(in the rows, 128 means zero)
Group and class of each row
[136 123 152 129 117 127 117 122 118 116  91 144 152 123  82 145 131 154
 150 129 126 144 105 147 131 133 134 148 138 149 116 140 118 114   4 116
 127 195 156 147 112 140 106 124 127 115 126 127 132 149 134 123 139 116
 130 129] : <21>.C
[133 120 144 129 126 135 120 126 137 126  92 135 156 135 120 107 159 127
 135 122 133 128 126 154 144 136 144 168 162 139 134 148 114 129  87 117
 139 205 120 129 138 147 111 123 122 123 121 127 126 109 119 162 146  91
 130 137] : <21>.U
[118 125 148 142 125 142 116 156 118 113 105 140 122 131 108 132 136 124
 140 131 124 137 109 158 113 145 145 117 170 139 117 132 115 124  48 126
 127 136 132 130 115 127 116 124 130 121 133 126 146 113 126 134 146 130
 122 118] : <21>.U
[114 122 135 127 113 124 119 115 126 128 119 142 159 131 100 129 166 134
 127 130 134 121 118 156 175 139 126 136 145 137  98 141 143 129  36 116
 120 152 124 119 132 136 124 121 119 110 131 125 124 134 107 128 144 142
 136 138] : <25>.Z
[115 119 134 148 121 130 126 128 118  83  95 144 129 138  75 128 138 126
 123 124 129 123 120 143 179 127 119 141 148 146 126 122 113 137  31 125
 119 149 130 123 114 143  99 121 124 112 143 129 139 105 129 155 150 148
 126 119] : <21>.C
[118 117 149 130 121 130 129 123 114 116  99 147 151 112 127 127 160 137
 138 112 128 130 133 152 167 136 139 156 152 127 116 138 118 120  31 111
 128 186 124 120 111 116 117 111 121 120 131 133 131 116 122 159 135 114
 138 118] : <21>.U
[122 118 142 141 129 130 125 113 121 121 136 139 166 134 106 127 140 139
 115 122 132 125 117 137 162 154 120 148 132 131 142 128 136 123  91 120
 122 164 125 128 116 127 118 126 125 128 133 125 110 140 130 107 116 121
 136 175] : <25>.Z
[128 115 137 145 127 129 117 131 122 112 101 139 129 141 103 120 136 128
 134 125 113 121 106 144 110 136 126 126 143 139 132 119 118 138  76 138
 124 141 122 126 108 134 107 111 114 112 135 128 131  95 125 154 151 131
 133 112] : <21>.U
[131 123 131 134 111 125 126 167 130 134  95 132 149 131 102  99 131 134
 128 131 125 134 114 148  93 135 128 155 143 127 123 137 120 135 103 145
 128 140 127 129 122 133 103 122 125 118 134 122 129 112 112 124 138 107
 118 102] : <21>.U
[124 110 133 146 123 123 120 103 129 111  99 147 145 173 122 130 163 129
 131 121 132 111 132 157 204 137 122 166 163 114 128 135 151 124  39 130
 131 174 114 128 123 137 106 121 114 130 133 126 140  97 114 170 152 136
 140 128] : <21>.U
[123 110 134 129 115 126 125 111 129 111  89 146 159 124 111 122 162 142
 137 125 128 126 115 169 183 141 115 166 161 120 105 141 125 129  35 116
 124 205 117 129 119 143  97 131 115 117 125 123 127 108 127 155 156 105
 131 127] : <21>.C
[126 125 132 127 127 125 125 126 123 149 124 100 156 134 166 131 137 137
 132 132 135 106 143 125  70 132 136 167 136 115 127 133 127 137 199 139
 129 173 131 109 128 125 113 123 132 123 120 131 100 125 130 109 140  76
 126 134] : <25>.S
[120 119 147 138 131 133 119 122 123 117 112 138 146 124  94 127 148 125
 127 124 135 113 111 166 148 132 121 146 129 136 126 138 125 119  54 129
 126 149 127 128 102 140 134 121 122 112 136 131 125 121 124 124 143 176
 134 122] : <25>.Z
[113 127 141 101 127 129 118 137 104 106  84 140 132 126  89 129 141 121
 114 123 131 117  88 131 123 136 124 136 136 135 137 136 116 131  27 141
 123 140 147 122 109 143 123 122 125 120 136 132 130 120 121 118 165 153
 126 123] : <25>.S
[122 107 135 130 125 123 117 125 128  96 110 136 157 124 100 131 143 135
 126 124 137 111 111 136 161 138 122 145 134 135 122 145 122 138  72 126
 127 160 129 129 122 125 134 140 126 120 136 128 127 128 118 110 146 145
 136 130] : <25>.Z
[132 122 140 130 120 125 129 122 133 120 110 126 164 119 113 129 130 127
 135 118 105 122 104 140 134 135 145 155 137 120 116 136 129 130  61 120
 137 184 123 129 126 138 117 132 122 115 134 123 130 137 139 136 139 100
 131 124] : <21>.U
[126 121 121 132 121 121 125 133 119 150 123 125 147 135 163 121 124 123
 135 127 126  86 140 124  38 134 127 146 131 103 146 127 115 130 252 145
 129 120 138 130 133 122 141 129 103 133 132 132  94 118 115 104 135 109
 128 133] : <25>.Z
[130 117 125 128 121 128 127 130 114 118  73 130 118 133 107 126 140 135
 130 128 126 129 132 151 103 123 123 109 159 126 125 137 107 124  74 143
 131 141 133 131 118 134 102 124 121 122 129 121 137 102 112 167 122 129
 129 118] : <21>.C
[123 106 150 130 127 126 123 129 128 107 112 141 150 137 115 138 151 132
 124 124 129 134 105 137 144 132 176 153 143 137 116 137 135 125  52 133
 124 182 108 133 116 135 115 115 130 117 129 130 126 113 120 150 135 117
 136 123] : <21>.U
